Here is a tiny trained network, its code and every weight. The questions are about switching its units off for an input and a target symbol, where a switched-off unit gives its printed mean instead of its output.

import numpy as np


def w(rows, s, z=0):
    codes = np.array(rows[::2]) - 128.0
    scale = np.full(codes.shape[1], s)
    scale[-1] = z or s
    return codes * scale


def norm(h):
    return h / np.sqrt((h * h).mean(-1, keepdims=True) + 1e-5)


def f(y):
    return np.maximum(y, 0)


def softmax(a):
    e = np.exp(a - a.max(-1, keepdims=True))
    return e / e.sum(-1, keepdims=True)


def log_softmax(a):
    a = a - a.max(-1, keepdims=True)
    return a - np.log(np.exp(a).sum(-1, keepdims=True))


def net(x, mask):
    ids = ['βεημστφψω'.index(c) for c in x.split()]
    T = len(ids)
    res = E[ids] + P[:T]
    r = norm(res)
    for j in range(3):
        rows = slice(2 * j, 2 * j + 2)
        q, k, v = (r @ M[0][rows].T for M in (Q, K, V))
        z = softmax(np.where(np.tri(T) > 0, q @ k.T / 2**0.5, -1e9)) @ v
        o = O[0][rows]
        res = res + np.where(mask[j], z, o[:, -1]) @ o[:, :-1]
    y = f(norm(res) @ A[0][:, :-1].T + A[0][:, -1])
    res = res + np.where(mask[3:11], y, B[0][:, -1]) @ B[0][:, :-1]
    return log_softmax(norm(res)[-1] @ U[:, :-1].T + U[:, -1])


Q, K, V, O, A, B = {}, {}, {}, {}, {}, {}
E = w([
[155,163,103,43],'β',
[131,187,124,64],'ε',
[136,182,132,47],'η',
[113,136,146,48],'μ',
[103,203,120,57],'σ',
[75,110,173,25],'τ',
[225,7,149,217],'φ',
[199,198,216,136],'ψ',
[71,254,47,171],'ω',
],0.011)
P = w([
[254,161,8,72],'0',
[199,165,29,72],'1',
[172,164,54,78],'2',
[143,188,85,77],'3',
[117,195,111,68],'4',
[121,187,131,93],'5',
[108,175,155,101],'6',
[90,164,172,128],'7',
[72,167,185,133],'8',
[62,165,209,151],'9',
[54,155,215,175],'10',
[32,139,234,194],'11',
[32,134,254,179],'12',
[84,139,244,186],'13',
],0.0073)
Q[0] = w([
[209,28,72,211],'head 1',
[241,106,122,184],'head 1',
[148,76,106,137],'head 2',
[56,230,157,100],'head 2',
[173,197,250,140],'head 3',
[145,78,215,96],'head 3',
],0.013)
K[0] = w([
[204,134,47,64],'head 1',
[149,114,111,37],'head 1',
[183,186,94,202],'head 2',
[1,109,201,9],'head 2',
[20,120,162,159],'head 3',
[129,183,201,187],'head 3',
],0.012)
V[0] = w([
[166,105,105,245],'head 1',
[252,203,143,147],'head 1',
[114,113,109,90],'head 2',
[62,57,186,75],'head 2',
[157,164,168,181],'head 3',
[156,59,215,83],'head 3',
],0.014)
O[0] = w([
[114,85,192,143,8],'head 1',
[179,186,183,153,203],'head 1',
[139,157,138,139,196],'head 2',
[114,171,157,98,255],'head 2',
[156,253,132,160,93],'head 3',
[250,97,129,65,149],'head 3',
],0.014,0.0083)
A[0] = w([
[76,203,108,69,173],'neuron 1',
[215,53,130,255,254],'neuron 2',
[91,101,172,146,86],'neuron 3',
[135,166,145,96,146],'neuron 4',
[100,167,149,201,88],'neuron 5',
[96,134,85,27,70],'neuron 6',
[17,137,146,171,92],'neuron 7',
[163,97,9,118,133],'neuron 8',
],0.0085,0.0067)
B[0] = w([
[68,146,153,99,255],'neuron 1',
[73,2,115,165,186],'neuron 2',
[182,26,119,125,131],'neuron 3',
[66,169,137,58,199],'neuron 4',
[108,103,168,84,141],'neuron 5',
[96,56,115,99,172],'neuron 6',
[116,143,195,146,143],'neuron 7',
[171,110,167,204,170],'neuron 8',
],0.0092,0.0086)
U = w([
[112,176,41,116,70],'β',
[204,187,93,100,4],'ε',
[159,122,88,83,71],'η',
[125,84,58,2,86],'μ',
[172,20,176,81,240],'σ',
[105,143,91,137,22],'τ',
[252,174,179,102,106],'φ',
[31,114,94,149,210],'ψ',
[222,106,63,9,173],'ω',
],0.0085,0.0033)

Each question gives the input, a string of symbols that net reads in full, and the target symbol t.
The units are the heads (2 rows each of Q, K, V and O) and the neurons (one row each of A and B). Each row of codes is followed by its name. A weight is (code - 128) times the scale printed after its matrix; where a second scale follows, it is the last column's (O, A, B and U).
mask holds one flag per unit, heads first, then neurons. A switched-off unit (its flag False) gives its mean, the last column of its rows in O or B, instead of its output. The means were averaged over made-up inputs and are rounded, as every weight is.
A unit's drop is (log p(t) with every unit on - log p(t) with that unit switched off) / (log p(t) with every unit on - log p(t) with every unit switched off).
The circuit of an input: a set's keep is (log p(t) with only the set's units on - log p(t) with every unit switched off) / (log p(t) with every unit on - log p(t) with every unit switched off). Starting from all 11 units, units are removed one at a time, each time the one whose removal leaves the highest keep (on an exact tie, the one counted first), for as long as the keep stays at least 0.8.
circuit, biggest first: the units of the circuit, biggest drop first
most important unit: the unit with the biggest drop
k most important neurons: the k neurons with the biggest drops, biggest first
which heads matter: for each layer, one digit per head in row order, 1 if its drop is at least 0.15 and else 0, layers parted by /
drop when u is switched off: that unit's drop, to one decimal
input ψ φ η ω, target ψ: circuit, biggest first -> head 2; head 1; neuron 2
input ψ φ σ, target φ: 2 most important neurons -> neuron 1; neuron 6
input β η σ τ ψ ψ τ, target φ: most important unit -> head 1
input φ σ ε, target σ: circuit, biggest first -> head 1; head 2; neuron 2
input ψ τ ψ τ τ τ η φ σ ω ω β, target ψ: which heads matter -> 101
input φ φ σ, target σ: circuit, biggest first -> head 1; head 2
input φ η φ φ μ, target σ: which heads matter -> 100
input ε ε σ ω, target ψ: which heads matter -> 011
input φ σ ω μ, target ψ: which heads matter -> 001
input φ ε η, target σ: 2 most important neurons -> neuron 2; neuron 1
input μ φ ε ε, target σ: drop when head 1 is switched off -> 1.3
input ψ ψ ψ μ, target φ: drop when head 1 is switched off -> 0.7
input σ τ μ ω σ σ ε, target ψ: drop when head 3 is switched off -> 1.0
input σ β φ φ η, target σ: circuit, biggest first -> head 1
